a = [[533, 77, -376, -190, -62, -258, -6, 470, 611, 434, 16, -45], [543, 312, 132, -191, 657, 415, -230, 380, -536, 311, 557, -578], [-121, -446, 552, -106, -239, 649, -408, 249, -508, -310, 166, 269], [358, 125, -569, -73, 519, -326, -268, 139, -199, -515, 385, -128]]
The minimum: -578
The entry just left of -536: 380
Report the entry just right of -258.
A: -6
Report the maximum.
A: 657
Report the entry just left of -268.
A: -326
The entry just right of 533 -> 77
The entry just right of -326 is -268
Report the entry just left of the smallest entry.
A: 557
Report the entry just left of 312.
A: 543
Report the entry just left of the largest entry.
A: -191

Questions about the row below.
1) The largest entry?
2) The entry just right of the smallest entry?
[766 619 403 375 313 603 253 426 653 997 221 248 483]
1) 997
2) 248

grid = 21,33,88,4,38,48,1,44,60
The second entry -> 33
Report the entry just left of 38.
Answer: 4
The entry just right of 33 is 88

m =
[[ -82   87   75  -87]
 [ 148   55   93  167]
 [  28  112  137   63]
 [ -69  121   99  -51]
 [ 164   53  101  211]
 [ 217 -511 -586  196]
 [ 186   32   96  212]
 [   1  115  127   22]
 [  47   96  132   66]
 [ 263  -13   73  288]
 [ 121   62  115  137]
 [ -16 -124 -159  -54]
 [ -47  -60  -82  -85]
 [  38   99  138   58]]
The second entry in reading order is 87
What is the largest entry in the first column?
Answer: 263
The entry directly above 28 is 148
The top-right entry -> -87
What is the bottom entry of the column that holds the largest entry?
Answer: 58
The entry directly above -16: 121
The entry directly below the smallest entry -> 96
The entry in the bottom-left corner: 38
What is the entry directly below 288?
Answer: 137
What is the entry directly above 196?
Answer: 211
What is the last entry of the smallest entry's row?
Answer: 196
The entry just right of 164 -> 53
What is the entry directly above 53?
Answer: 121
What is the entry in the top-left corner?
Answer: -82
The third entry on the diagonal from the top-right corner is 112
The third-last entry, reading row by row -> 99
What is the entry directly above 63?
Answer: 167
What is the largest entry in the last column?
Answer: 288
The entry directly above -159 is 115
What is the entry just left of the largest entry?
Answer: 73
What is the entry directly above 32?
Answer: -511
The entry just right of 87 -> 75
What is the entry directly above 112?
Answer: 55
What is the largest entry in the last row?
Answer: 138
The 3rd largest entry is 217
What is the minimum?
Answer: -586

Questions about the array below. Rows and columns are numbered from 0.
1) Report the entry just left of the smallest entry.
2) Report the entry directly above 192.
3) Report the entry just left of 159.
4) Report the entry directly below 221.
5) Report the entry just left of 164.
6) Report the entry in row 1 and column 1.
7) Report the bottom entry of the column that holds the largest entry.
8) Report the entry in row 0 and column 1.
array([[244, 207, 205, 127],
       [221, 209, 235,  71],
       [206, 205, 177, 165],
       [185, 129, 189, 124],
       [204, 247, 200, 135],
       [115, 168, 153, 176],
       [192, 216, 209, 111],
       [208, 160, 246,  39],
       [179, 123, 159, 170],
       [ 83, 164, 175, 130]])
1) 246
2) 115
3) 123
4) 206
5) 83
6) 209
7) 164
8) 207
